Below are the code and all the weights of a small trained network. Each question names an input and a class and asks about switching units off, where a switched-off unit gives its printed mean instead of its output.

import numpy as np


def w(rows, s, z=0):
    codes = np.array(rows[::2]) - 128.0
    scale = np.full(codes.shape[1], s)
    scale[-1] = z or s
    return codes * scale


def norm(h):
    return h / np.sqrt((h * h).mean(-1, keepdims=True) + 1e-5)


def f(y):
    return np.maximum(y, 0)


def log_softmax(a):
    a = a - a.max(-1, keepdims=True)
    return a - np.log(np.exp(a).sum(-1, keepdims=True))


def net(x, mask):
    res = np.array(x, float).reshape(1, 2) / 4 @ E
    u = 0
    for l in range(2):
        y = f(norm(res) @ A[l][:, :-1].T + A[l][:, -1])
        res = res + np.where(mask[u : u + 12], y, B[l][:, -1]) @ B[l][:, :-1]
        u += 12
    return log_softmax(norm(res)[-1] @ U[:, :-1].T + U[:, -1])


A, B = {}, {}
E = w([
[204,187,144,61],'x0',
[76,82,108,2],'x1',
],0.012)
A[0] = w([
[96,112,205,88,74],'0.n1',
[239,116,124,77,2],'0.n2',
[118,75,158,116,105],'0.n3',
[166,159,91,224,151],'0.n4',
[134,193,70,107,71],'0.n5',
[222,114,80,83,55],'0.n6',
[101,133,111,123,54],'0.n7',
[68,118,162,190,180],'0.n8',
[70,90,76,57,10],'0.n9',
[86,79,151,1,82],'0.n10',
[197,134,129,166,122],'0.n11',
[179,211,91,83,94],'0.n12',
],0.0081,0.0068)
B[0] = w([
[115,157,77,128,141],'0.n1',
[135,151,253,108,150],'0.n2',
[140,166,172,113,149],'0.n3',
[120,93,75,69,247],'0.n4',
[160,87,187,120,136],'0.n5',
[108,127,198,139,158],'0.n6',
[141,134,152,138,128],'0.n7',
[167,149,207,61,246],'0.n8',
[128,206,33,123,171],'0.n9',
[135,150,39,103,254],'0.n10',
[144,87,49,90,184],'0.n11',
[122,60,207,111,195],'0.n12',
],0.0076,0.0052)
A[1] = w([
[156,117,142,69,173],'1.n1',
[74,155,66,143,133],'1.n2',
[158,208,150,143,126],'1.n3',
[140,117,69,133,161],'1.n4',
[120,36,142,101,139],'1.n5',
[95,155,230,137,80],'1.n6',
[165,249,72,99,117],'1.n7',
[191,190,147,159,167],'1.n8',
[14,74,155,174,44],'1.n9',
[156,150,75,199,37],'1.n10',
[171,126,79,211,71],'1.n11',
[40,97,158,182,3],'1.n12',
],0.014,0.0052)
B[1] = w([
[106,108,124,201,255],'1.n1',
[185,118,201,111,180],'1.n2',
[128,92,133,108,168],'1.n3',
[127,163,112,177,188],'1.n4',
[158,177,101,202,213],'1.n5',
[121,141,47,141,161],'1.n6',
[126,102,172,191,228],'1.n7',
[58,112,113,50,207],'1.n8',
[232,121,204,84,204],'1.n9',
[101,157,1,65,170],'1.n10',
[69,154,67,95,196],'1.n11',
[161,95,232,37,174],'1.n12',
],0.0092,0.0072)
U = w([
[113,105,3,47,190],'0',
[207,76,230,60,189],'1',
[154,130,129,244,223],'2',
[98,158,157,129,16],'3',
[81,164,168,130,2],'4',
[103,166,159,123,31],'5',
],0.021,0.0091)

Each question gives the input, the list of numbers given to net, and the class t.
The units are the neurons (one row each of A and B). Each row of codes is followed by its name. A weight is (code - 128) times the scale printed after its matrix; where a second scale follows, it is the last column's (A, B and U).
mask holds one flag per neuron, layer by layer. A switched-off neuron (its flag False) gives its mean, the last column of its row in B, instead of its output. The means were averaged over made-up inputs and are rounded, as every weight is.
A unit's drop is (log p(t) with every unit on - log p(t) with that unit switched off) / (log p(t) with every unit on - log p(t) with every unit switched off).
k most important neurons: the k neurons with the biggest drops, biggest first
top k neurons in layer l: the k neurons of layer l with the biggest drops, biggest first
drop when u is switched off: that unit's drop, to one decimal
input [-3,0], class 2: most important neuron	0.n8
input [3,-3], class 2: top 3 neurons in layer 0	0.n4, 0.n11, 0.n12
input [-7,-7], class 0: top 3 neurons in layer 1	1.n10, 1.n11, 1.n7
input [-3,3], class 2: 2 most important neurons	1.n8, 1.n12
input [1,3], class 2: 3 most important neurons	1.n7, 1.n8, 0.n4
input [2,0], class 2: 2 most important neurons	0.n12, 1.n6
input [-7,-8], class 0: top 2 neurons in layer 1	1.n10, 1.n11
input [6,-7], class 0: 2 most important neurons	1.n8, 0.n8
input [0,2], class 2: drop when 1.n7 is switched off	0.3
input [5,-7], class 0: drop when 1.n8 is switched off	0.2
input [-5,-4], class 1: drop when 0.n10 is switched off	0.6
